Here is a tiny trained network, its code and every weight. The questions are about switching its units off for an input and a class, where a switched-off unit gives its printed mean instead of its output.

import numpy as np


def w(rows, s, z=0):
    codes = np.array(rows[::2]) - 128.0
    scale = np.full(codes.shape[1], s)
    scale[-1] = z or s
    return codes * scale


def f(y):
    return np.maximum(y, 0)


def log_softmax(a):
    a = a - a.max(-1, keepdims=True)
    return a - np.log(np.exp(a).sum(-1, keepdims=True))


def net(x, mask):
    res = np.array(x, float).reshape(1, 4) / 4 @ E
    y = f(res @ A[0][:, :-1].T + A[0][:, -1])
    res = res + np.where(mask, y, B[0][:, -1]) @ B[0][:, :-1]
    return log_softmax(res[-1] @ U[:, :-1].T + U[:, -1])


A, B = {}, {}
E = w([
[169,17,105,150,128,76,108,218,58,128],'x0',
[156,155,127,112,55,96,155,100,242,2],'x1',
[156,207,155,222,228,162,233,111,126,217],'x2',
[246,48,76,42,119,65,196,184,103,207],'x3',
],0.0076)
A[0] = w([
[43,134,219,152,159,169,72,107,151,64,210],'neuron 1',
[186,61,49,62,48,54,111,160,115,54,160],'neuron 2',
[100,203,151,98,99,150,165,112,205,60,222],'neuron 3',
[155,120,126,130,173,150,228,164,124,196,243],'neuron 4',
[115,22,73,71,97,104,80,184,1,168,133],'neuron 5',
[136,144,121,138,192,165,229,137,80,231,211],'neuron 6',
[102,77,112,130,85,99,58,179,21,188,254],'neuron 7',
[97,187,162,119,83,199,94,49,184,90,134],'neuron 8',
[136,26,91,90,51,49,158,191,163,82,195],'neuron 9',
[116,161,116,139,85,134,120,71,195,56,225],'neuron 10',
],0.008,0.0036)
B[0] = w([
[85,154,128,249,107,176,111,121,73,95,250],'neuron 1',
[165,96,61,135,64,147,124,164,159,100,249],'neuron 2',
[117,164,164,91,102,100,133,86,163,147,250],'neuron 3',
[143,102,95,125,149,116,178,93,106,153,224],'neuron 4',
[121,97,93,117,156,219,89,141,123,129,254],'neuron 5',
[191,65,128,160,186,133,158,92,107,181,242],'neuron 6',
[97,111,122,123,157,170,66,157,105,126,238],'neuron 7',
[101,164,188,104,102,172,127,73,142,153,246],'neuron 8',
[169,73,60,137,66,91,121,153,137,80,239],'neuron 9',
[120,192,125,121,47,138,134,77,208,136,242],'neuron 10',
],0.012,0.011)
U = w([
[178,99,133,163,255,138,176,92,62,219,250],'0',
[69,189,204,149,91,171,120,48,150,115,80],'1',
[122,182,207,4,138,86,140,98,202,170,140],'2',
[54,149,176,170,229,143,95,196,24,107,105],'3',
[141,83,71,106,110,166,79,180,118,84,55],'4',
[175,129,99,145,84,4,173,150,158,63,139],'5',
],0.0089,0.0021)

Each question gives the input, the list of numbers given to net, and the class t.
The units are the neurons (one row each of A and B). Each row of codes is followed by its name. A weight is (code - 128) times the scale printed after its matrix; where a second scale follows, it is the last column's (A, B and U).
mask holds one flag per neuron, in row order. A switched-off neuron (its flag False) gives its mean, the last column of its row in B, instead of its output. The means were averaged over made-up inputs and are rounded, as every weight is.
A unit's drop is (log p(t) with every unit on - log p(t) with that unit switched off) / (log p(t) with every unit on - log p(t) with every unit switched off).
The circuit of an input: a set's keep is (log p(t) with only the set's units on - log p(t) with every unit switched off) / (log p(t) with every unit on - log p(t) with every unit switched off). Starting from all 10 units, units are removed one at a time, each time the one whose removal leaves the highest keep (on an exact tie, the one counted first), for as long as the keep stays at least 0.8.
units of the circuit, in order: the units of the circuit, biggest drop first
unit that matters most: the unit with the biggest drop
k most important neurons: the k neurons with the biggest drops, biggest first
drop when u is switched off: that unit's drop, to one decimal
input [-2,4,-8,-1], class 5: units of the circuit, in order : neuron 9; neuron 5
input [8,-5,1,7], class 4: unit that matters most : neuron 9
input [3,-6,-2,-1], class 3: units of the circuit, in order : neuron 2; neuron 7
input [3,7,-5,3], class 5: 3 most important neurons : neuron 9; neuron 7; neuron 1
input [-8,5,-8,4], class 5: units of the circuit, in order : neuron 9; neuron 5
input [1,-7,-3,-1], class 3: 4 most important neurons : neuron 2; neuron 9; neuron 7; neuron 10
input [-1,6,4,3], class 5: 4 most important neurons : neuron 8; neuron 5; neuron 7; neuron 4
input [-8,6,-3,5], class 2: 2 most important neurons : neuron 1; neuron 3
input [3,6,3,6], class 5: 2 most important neurons : neuron 5; neuron 7
input [4,-3,3,-3], class 0: drop when neuron 6 is switched off : 0.1
input [-8,5,4,4], class 2: drop when neuron 1 is switched off : 0.4
input [6,-1,3,-3], class 0: drop when neuron 1 is switched off : 0.2
